Look-ups in named tables: a row name and a column name give one cell, copied from the table.

Liso =
cols = Renopus, Siz
Riv: [2.56, 4.72]
Fof: [2.49, 5.37]
Ropugo: [2.45, 6.33]
Siferir: [5.12, 3.92]
Mapo: [9.37, 5.22]
Pav: [3.50, 4.05]
Tere: [0.99, 5.03]
Nunisiv: [3.63, 6.82]
Fuzigu: [2.81, 7.27]
Nibutu: [5.04, 6.02]
Detil: [6.47, 4.72]
Veg: [7.39, 2.01]
Gemafi: [5.97, 5.93]
Rereb: [9.07, 4.08]

Siz of Riv = 4.72
Siz of Nibutu = 6.02
Siz of Siferir = 3.92
Siz of Fof = 5.37
Renopus of Ropugo = 2.45
Renopus of Tere = 0.99
Renopus of Nibutu = 5.04
Siz of Fuzigu = 7.27

Table Kalabal
|  | Zaz | Sor | Taba | Lek | Gola | Fos | Zovuf | Dibiva | Nefudo |
|---|---|---|---|---|---|---|---|---|---|
| Boraze | 163 | 116 | 1 | 96 | 137 | 84 | 106 | 77 | 72 |
| Beder | 102 | 95 | 140 | 111 | 79 | 91 | 102 | 139 | 33 |
| Gozevu | 85 | 166 | 75 | 158 | 135 | 140 | 111 | 93 | 79 |
| Bebu | 44 | 45 | 88 | 18 | 99 | 156 | 89 | 33 | 45 |
| Fosorep | 123 | 112 | 101 | 101 | 108 | 107 | 94 | 112 | 86 |
| Lifumir | 64 | 81 | 167 | 120 | 81 | 108 | 93 | 126 | 14 |
| Semadut | 112 | 107 | 94 | 99 | 108 | 99 | 100 | 108 | 89 |
| Maket | 106 | 113 | 89 | 105 | 113 | 109 | 111 | 109 | 94 |
| Tiv | 122 | 200 | 61 | 110 | 170 | 43 | 51 | 114 | 59 |
| Liku | 53 | 112 | 115 | 172 | 110 | 162 | 136 | 130 | 75 |
| Subud | 111 | 103 | 93 | 98 | 108 | 100 | 103 | 102 | 91 |
| Rav | 70 | 87 | 100 | 55 | 108 | 139 | 50 | 151 | 135 |

Lek of Bebu: 18
Gola of Boraze: 137
Nefudo of Liku: 75
Zovuf of Subud: 103
Lek of Subud: 98
Zaz of Gozevu: 85
Zovuf of Semadut: 100
Lek of Tiv: 110
Sor of Maket: 113
Lek of Semadut: 99
Fos of Semadut: 99
Sor of Bebu: 45
Zaz of Boraze: 163
Zovuf of Liku: 136
Zaz of Subud: 111
Zovuf of Gozevu: 111
Dibiva of Gozevu: 93
Zovuf of Boraze: 106
Zaz of Tiv: 122
Row with the largest Gola: Tiv

Gevurel =
	Nov	Giv	Kimo	Birefi	Siti	Pid
Siro	584	431	542	524	751	394
Gudezo	564	435	417	615	442	638
Kab	493	423	684	370	585	534
Vipif	451	470	850	346	472	670
Dop	596	481	373	533	363	450
Mutevep	476	484	243	504	218	653
Dadu	498	667	728	492	471	206
Ded	431	474	259	597	459	488
Nir	498	462	260	591	386	565
Gumubu	210	400	119	603	561	489
Denar	318	478	374	244	365	415
Tov	445	347	198	429	694	634
Deta	334	503	340	596	334	393
Dod	568	554	443	480	405	528

What is the Pid of Gudezo in Gevurel? 638
What is the Pid of Dop in Gevurel? 450
What is the Kimo of Dod in Gevurel? 443
What is the Birefi of Deta in Gevurel? 596
What is the Nov of Nir in Gevurel? 498
What is the Giv of Mutevep in Gevurel? 484
What is the Kimo of Kab in Gevurel? 684
What is the Giv of Dadu in Gevurel? 667
What is the Kimo of Dadu in Gevurel? 728
What is the Giv of Denar in Gevurel? 478
What is the Siti of Siro in Gevurel? 751
What is the Siti of Dadu in Gevurel? 471
What is the Birefi of Denar in Gevurel? 244
What is the Giv of Deta in Gevurel? 503
What is the Nov of Siro in Gevurel? 584
Row with the largest Nov: Dop

Lemegil
cols = Dades, Nupop, Dodepa, Kepu, Suma, Bal, Funazo, Zes, Kadoves, Zozik
Bufe: [95, 84, 89, 86, 145, 94, 57, 100, 77, 113]
Digizi: [93, 114, 106, 107, 120, 91, 99, 99, 64, 71]
Morolat: [101, 101, 71, 95, 2, 107, 90, 71, 92, 68]
Gomili: [94, 105, 103, 104, 99, 93, 136, 91, 117, 80]
Rubugo: [101, 95, 80, 82, 14, 82, 105, 70, 122, 105]
Pasi: [88, 87, 119, 95, 129, 89, 97, 122, 93, 122]
Purab: [87, 95, 111, 112, 117, 109, 87, 122, 69, 78]
Rinoguz: [91, 88, 113, 88, 123, 93, 99, 115, 90, 126]
Gutin: [90, 113, 116, 110, 194, 71, 115, 101, 96, 78]
Gizini: [95, 84, 99, 86, 146, 105, 114, 101, 113, 119]
Maf: [92, 90, 115, 88, 97, 89, 103, 114, 91, 128]

Dodepa of Rubugo is 80
Funazo of Rubugo is 105
Zozik of Gomili is 80
Kadoves of Rinoguz is 90
Zes of Maf is 114
Suma of Maf is 97
Suma of Gizini is 146
Funazo of Digizi is 99
Nupop of Maf is 90
Nupop of Morolat is 101
Zozik of Pasi is 122
Dodepa of Gomili is 103
Nupop of Gutin is 113
Zes of Purab is 122

Gatuz.csv
,Furoren,Rugam,Dakufe,Gif
Fepu,86160,49837,50159,88939
Kunafos,32119,41993,42149,27948
Bigifad,61677,54918,55994,42400
Gefivu,53163,46877,47125,59457
Nageziv,48787,45295,45423,53965
Sunem,56864,48927,49228,49189
Fofamez,43594,44133,44316,45483
Dedino,18050,26591,25060,35616
Tul,42173,31572,30311,46597
Ren,42322,54217,55364,39530
Rel,43263,59330,61151,32988
Mideris,73742,37281,36263,90416

Dedino, Dakufe: 25060
Gefivu, Rugam: 46877
Mideris, Rugam: 37281
Rel, Furoren: 43263
Fofamez, Dakufe: 44316
Ren, Gif: 39530
Ren, Dakufe: 55364
Fepu, Gif: 88939

Pulu =
,Sekez,Vedov
Zeluga,-4,1
Fusugo,33,79
Zupokef,-27,-83
Pegila,-28,-7
Ropidab,-17,18
Numit,1,-26

What is the Sekez of Zeluga in Pulu? -4
What is the Sekez of Ropidab in Pulu? -17
What is the Vedov of Pegila in Pulu? -7
What is the Vedov of Numit in Pulu? -26
What is the Vedov of Zupokef in Pulu? -83
What is the Vedov of Zeluga in Pulu? 1
Which row has the largest Vedov? Fusugo

Mup
cols = Favene, Vav, Koba
Sas: [168, 94, 107]
Kuzir: [120, 102, 123]
Libelol: [210, 55, 145]
Vor: [185, 64, 150]
Lafu: [172, 35, 156]
Bip: [221, 52, 162]
Koginug: [182, 53, 151]
Nem: [214, 39, 163]
Toset: [239, 20, 187]
Fon: [202, 35, 142]
Nenola: [166, 26, 148]

What is the Koba of Bip in Mup? 162
What is the Vav of Koginug in Mup? 53
What is the Favene of Nenola in Mup? 166
What is the Favene of Nem in Mup? 214
What is the Vav of Sas in Mup? 94
What is the Vav of Vor in Mup? 64
What is the Favene of Toset in Mup? 239
Row with the largest Favene: Toset

Table Ful
        Fodeni  Zuzelov  Soru
Dop       85.4     50.4  73.7
Burofa    17.2     96.6  47.3
Rel       67.6     35.8  84.9
Sivala    34.1     55.6  37.5
Dup       93.8     12.1  61.6

Zuzelov of Dup = 12.1
Soru of Dup = 61.6
Fodeni of Rel = 67.6
Soru of Burofa = 47.3
Soru of Dop = 73.7
Zuzelov of Burofa = 96.6
Fodeni of Burofa = 17.2
Zuzelov of Dop = 50.4
Fodeni of Dup = 93.8

Tobadu:
        Zubiros  Lokazi  Todavi  Teti  Lefo
Danag        79     107      30    67   172
Nos          97     136     114   128   115
Geseba      225     231     216   220   133
Pizati      199      72     167   113   125

Zubiros of Geseba = 225
Teti of Nos = 128
Teti of Pizati = 113
Lefo of Nos = 115
Lokazi of Geseba = 231
Lefo of Pizati = 125
Zubiros of Danag = 79
Todavi of Nos = 114
Lokazi of Pizati = 72
Todavi of Geseba = 216
Teti of Geseba = 220
Lokazi of Nos = 136
Todavi of Danag = 30
Teti of Danag = 67
Zubiros of Nos = 97
Zubiros of Pizati = 199
Lokazi of Danag = 107
Row with the largest Lefo: Danag

Dom =
columns: Kep, Tipeta
Lomatuz: [0.4, 0.7]
Sibuso: [0.9, 0.9]
Nute: [0.3, 0.2]
Bemopap: [0.7, 0.9]
Narires: [0.2, 0.4]
Zamen: [0.2, 0.4]
Bikefed: [0.2, 0.8]
Fes: [0.9, 0.6]
Rakuvu: [0.1, 0.5]
Rodukir: [0.3, 0.2]

Rakuvu, Tipeta => 0.5
Fes, Tipeta => 0.6
Zamen, Tipeta => 0.4
Sibuso, Tipeta => 0.9
Bemopap, Kep => 0.7
Rodukir, Kep => 0.3
Nute, Tipeta => 0.2
Bemopap, Tipeta => 0.9
Lomatuz, Kep => 0.4
Sibuso, Kep => 0.9

Table Nem
fields: Vabig, Pek, Tife, Nulonu, Laf, Nusev, Nuv
Sopedip: [28, 39, 29, 18, 37, 38, 42]
Metid: [72, 67, 29, 53, 12, 59, 56]
Zoved: [19, 59, 52, 22, 57, 23, 40]
Lanadof: [44, 71, 59, 67, 47, 35, 46]
Fef: [62, 59, 66, 73, 59, 54, 73]
Katuru: [37, 53, 19, 53, 8, 35, 57]
Bamo: [35, 27, 50, 88, 52, 43, 50]
Muzov: [52, 52, 30, 54, 21, 49, 44]
Buluki: [26, 54, 48, 22, 54, 30, 54]
Fusopib: [76, 42, 34, 49, 32, 73, 81]
Tus: [24, 48, 47, 69, 42, 27, 58]

Nuv of Bamo = 50
Nusev of Muzov = 49
Vabig of Lanadof = 44
Nusev of Sopedip = 38
Laf of Fef = 59
Pek of Muzov = 52
Vabig of Katuru = 37
Vabig of Muzov = 52
Nulonu of Fef = 73
Nulonu of Lanadof = 67
Nusev of Zoved = 23
Nuv of Katuru = 57
Which row has the largest Vabig? Fusopib

Table Fatudad
,Dal,Lam,Suvudu,Lur
Ranoba,168,173,133,57
Pof,113,191,209,84
Ral,115,172,75,110
Vove,66,122,123,139
Kenil,103,110,176,232

Pof, Suvudu -> 209
Ral, Suvudu -> 75
Pof, Lam -> 191
Ranoba, Suvudu -> 133
Ral, Lam -> 172
Vove, Lam -> 122
Kenil, Dal -> 103
Ranoba, Lur -> 57

Table Denaze
         Vumuki  Les  Bigoz  Binini  Mem  Nef  Mukez  Seb  Nebegev  Figiz
Pomod       110   70    150     191  185  135     76   57       46     49
Pofid       178   70    130      80   61   50     24   49       44     47
Ged          51   70     57      47   46   51     63   99      135    189
Bok         166   70    193     173  127   80     37   49       39     51
Sorugis      50   70     56      48   48   52     57   77      103    164
Buf         111   70    150     191  184  134     73   58       45     49
Gakub        83   70     91     143  187  194    142   92       60     51
Sametak      68   70     56      51   62   90    147  188      184    146
Dutisan     168   70    117      71   58   51     29   46       42     49

What is the Mukez of Gakub in Denaze? 142
What is the Mem of Bok in Denaze? 127
What is the Mukez of Pofid in Denaze? 24
What is the Mem of Dutisan in Denaze? 58
What is the Mukez of Sametak in Denaze? 147
What is the Figiz of Dutisan in Denaze? 49
What is the Bigoz of Pomod in Denaze? 150
What is the Mukez of Buf in Denaze? 73
What is the Bigoz of Bok in Denaze? 193
What is the Nef of Pomod in Denaze? 135
What is the Vumuki of Gakub in Denaze? 83
What is the Bigoz of Ged in Denaze? 57

